Here is a tiny trained network, its code and every weight. The questions are about switching its units off for an input and a class, where a switched-off unit gives its printed mean instead of its output.

import numpy as np


def w(rows, s, z=0):
    codes = np.array(rows[::2]) - 128.0
    scale = np.full(codes.shape[1], s)
    scale[-1] = z or s
    return codes * scale


def norm(h):
    return h / np.sqrt((h * h).mean(-1, keepdims=True) + 1e-5)


def f(y):
    return np.maximum(y, 0)


def log_softmax(a):
    a = a - a.max(-1, keepdims=True)
    return a - np.log(np.exp(a).sum(-1, keepdims=True))


def net(x, mask):
    res = np.array(x, float).reshape(1, 4) / 4 @ E
    u = 0
    for l in range(4):
        y = f(norm(res) @ A[l][:, :-1].T + A[l][:, -1])
        res = res + np.where(mask[u : u + 8], y, B[l][:, -1]) @ B[l][:, :-1]
        u += 8
    return log_softmax(norm(res)[-1] @ U[:, :-1].T + U[:, -1])


A, B = {}, {}
E = w([
[140,50,70,163,94,232,74,140,58],'x0',
[176,220,21,132,50,35,55,233,129],'x1',
[86,209,232,221,146,110,82,148,23],'x2',
[25,154,68,113,255,187,100,218,157],'x3',
],0.0097)
A[0] = w([
[194,174,80,159,89,94,64,210,135,80],'L0N0',
[123,171,187,194,165,114,99,127,46,69],'L0N1',
[168,91,120,139,124,232,36,129,91,25],'L0N2',
[119,101,114,141,130,104,146,136,77,51],'L0N3',
[1,107,103,88,208,163,78,239,150,22],'L0N4',
[88,70,196,117,149,193,211,126,102,58],'L0N5',
[196,77,85,173,113,240,66,109,81,1],'L0N6',
[161,99,116,113,107,222,74,178,75,43],'L0N7',
],0.0077,0.0095)
B[0] = w([
[129,123,115,58,156,109,56,42,107,255],'L0N0',
[106,146,104,85,55,224,138,128,208,237],'L0N1',
[51,77,113,80,98,54,204,162,33,179],'L0N2',
[118,150,127,98,98,170,152,138,171,128],'L0N3',
[215,199,60,215,149,151,193,54,95,239],'L0N4',
[147,142,100,45,147,67,2,60,120,222],'L0N5',
[65,81,79,119,88,79,172,99,72,191],'L0N6',
[33,102,94,178,108,84,158,92,123,181],'L0N7',
],0.0088,0.0043)
A[1] = w([
[83,172,106,46,109,90,193,32,146,144],'L1N0',
[117,95,103,50,145,128,78,125,142,68],'L1N1',
[103,32,217,135,217,193,171,53,119,25],'L1N2',
[197,138,94,168,106,162,186,84,136,101],'L1N3',
[184,24,61,79,113,199,188,180,219,47],'L1N4',
[73,176,229,230,125,161,63,168,20,81],'L1N5',
[255,87,190,155,25,116,192,93,71,2],'L1N6',
[110,188,203,106,183,13,213,162,201,42],'L1N7',
],0.0098,0.0081)
B[1] = w([
[137,131,179,179,111,196,76,126,90,254],'L1N0',
[113,183,172,140,110,145,130,134,107,157],'L1N1',
[96,130,154,40,171,106,94,66,127,207],'L1N2',
[127,162,165,163,115,110,129,119,133,165],'L1N3',
[116,143,217,103,82,147,180,180,177,185],'L1N4',
[156,100,162,66,85,129,202,157,227,209],'L1N5',
[198,174,95,233,175,90,163,71,119,194],'L1N6',
[61,5,51,121,73,129,178,137,72,182],'L1N7',
],0.013,0.0088)
A[2] = w([
[132,161,104,148,247,158,200,145,155,39],'L2N0',
[130,60,89,123,117,124,149,109,125,56],'L2N1',
[103,63,129,152,158,120,136,163,90,16],'L2N2',
[132,125,151,135,117,104,127,152,128,85],'L2N3',
[102,108,127,99,85,125,179,140,121,105],'L2N4',
[68,134,90,118,239,207,152,199,132,115],'L2N5',
[83,60,99,123,108,111,167,143,110,44],'L2N6',
[143,149,175,89,90,133,156,170,197,2],'L2N7',
],0.014,0.0061)
B[2] = w([
[188,159,159,197,104,130,106,100,105,203],'L2N0',
[58,125,125,136,124,105,151,137,103,175],'L2N1',
[119,111,136,149,114,176,108,211,102,149],'L2N2',
[118,121,112,119,144,145,136,135,135,139],'L2N3',
[86,120,118,137,100,152,150,144,114,227],'L2N4',
[201,117,147,186,103,8,193,47,138,255],'L2N5',
[115,90,114,154,78,138,128,149,69,198],'L2N6',
[137,154,160,94,119,177,172,200,184,224],'L2N7',
],0.012,0.0061)
A[3] = w([
[144,139,67,73,122,75,2,199,142,88],'L3N0',
[166,81,107,198,103,145,146,180,119,60],'L3N1',
[112,184,212,210,156,211,107,103,104,254],'L3N2',
[122,145,93,156,242,105,180,156,159,122],'L3N3',
[164,177,61,128,44,87,113,210,125,100],'L3N4',
[208,182,91,100,114,69,65,178,160,85],'L3N5',
[134,173,61,101,79,84,74,224,116,92],'L3N6',
[96,88,45,89,197,125,125,196,123,96],'L3N7',
],0.0095,0.0081)
B[3] = w([
[43,139,124,88,239,164,76,141,109,156],'L3N0',
[97,121,138,144,177,103,110,147,116,146],'L3N1',
[111,182,12,131,144,96,90,255,155,247],'L3N2',
[173,192,131,148,47,103,110,87,104,136],'L3N3',
[64,86,182,66,150,114,162,54,134,183],'L3N4',
[146,155,202,132,222,177,132,98,166,160],'L3N5',
[58,91,160,95,177,159,133,43,129,164],'L3N6',
[125,98,161,155,89,133,145,79,83,134],'L3N7',
],0.0099,0.012)
U = w([
[207,182,113,198,132,60,135,85,134,190],'0',
[91,143,163,34,223,142,58,77,127,167],'1',
[63,63,101,126,66,108,167,122,65,164],'2',
[136,160,177,82,81,164,176,189,220,142],'3',
[127,147,73,176,135,175,71,251,95,194],'4',
[183,94,103,100,162,135,110,176,130,2],'5',
[185,82,106,119,167,145,112,180,125,6],'6',
],0.019,0.0063)

Each question gives the input, the list of numbers given to net, and the class t.
The units are the neurons (one row each of A and B). Each row of codes is followed by its name. A weight is (code - 128) times the scale printed after its matrix; where a second scale follows, it is the last column's (A, B and U).
mask holds one flag per neuron, layer by layer. A switched-off neuron (its flag False) gives its mean, the last column of its row in B, instead of its output. The means were averaged over made-up inputs and are rounded, as every weight is.
A unit's drop is (log p(t) with every unit on - log p(t) with that unit switched off) / (log p(t) with every unit on - log p(t) with every unit switched off).
The circuit of an input: a set's keep is (log p(t) with only the set's units on - log p(t) with every unit switched off) / (log p(t) with every unit on - log p(t) with every unit switched off). Starting from the 12 units with the biggest drops (on a tie, the unit counted first), units are removed one at a time, each time the one whose removal leaves the highest keep (on an exact tie, the one counted first), for as long as the keep stays at least 0.8.
units of the circuit, in order: the units of the circuit, biggest drop first
unit that matters most: the unit with the biggest drop
k most important neurons: the k neurons with the biggest drops, biggest first
k most important neurons of layer l: the k neurons of layer l with the biggest drops, biggest first
input [-7,-4,4,-6], class 2: 2 most important neurons of layer 2	L2N5, L2N0
input [-1,-2,-4,-7], class 0: unit that matters most	L1N6
input [1,-7,-8,-6], class 3: 2 most important neurons of layer 1	L1N4, L1N3
input [-2,0,-2,1], class 4: 2 most important neurons	L1N0, L0N1
input [1,-2,-8,-8], class 0: 3 most important neurons	L1N6, L0N1, L1N5
input [2,-6,-8,3], class 3: 2 most important neurons	L1N4, L0N0
input [3,-4,7,-6], class 3: 2 most important neurons	L1N5, L0N4
input [2,-7,-8,-1], class 3: 2 most important neurons	L1N4, L0N0
input [5,5,-8,7], class 3: 3 most important neurons	L1N4, L1N6, L2N7
input [-7,7,8,5], class 3: 2 most important neurons of layer 0	L0N5, L0N1
input [-7,6,-6,-4], class 2: 4 most important neurons	L1N7, L0N5, L0N1, L0N4
input [4,1,-8,7], class 3: 3 most important neurons	L1N4, L2N7, L1N6
input [1,-5,2,-5], class 0: 2 most important neurons	L1N6, L0N0
input [4,-7,8,-4], class 3: units of the circuit, in order	L1N5
input [-3,-5,5,-3], class 1: 2 most important neurons	L1N2, L0N5
input [3,-1,1,2], class 4: 2 most important neurons of layer 3	L3N2, L3N4
input [8,7,0,5], class 2: 3 most important neurons of layer 0	L0N7, L0N2, L0N5
input [7,5,8,3], class 3: 2 most important neurons of layer 1	L1N5, L1N7
input [-8,-4,-7,4], class 2: 2 most important neurons of layer 1	L1N7, L1N5
input [4,5,-2,-1], class 1: unit that matters most	L0N0
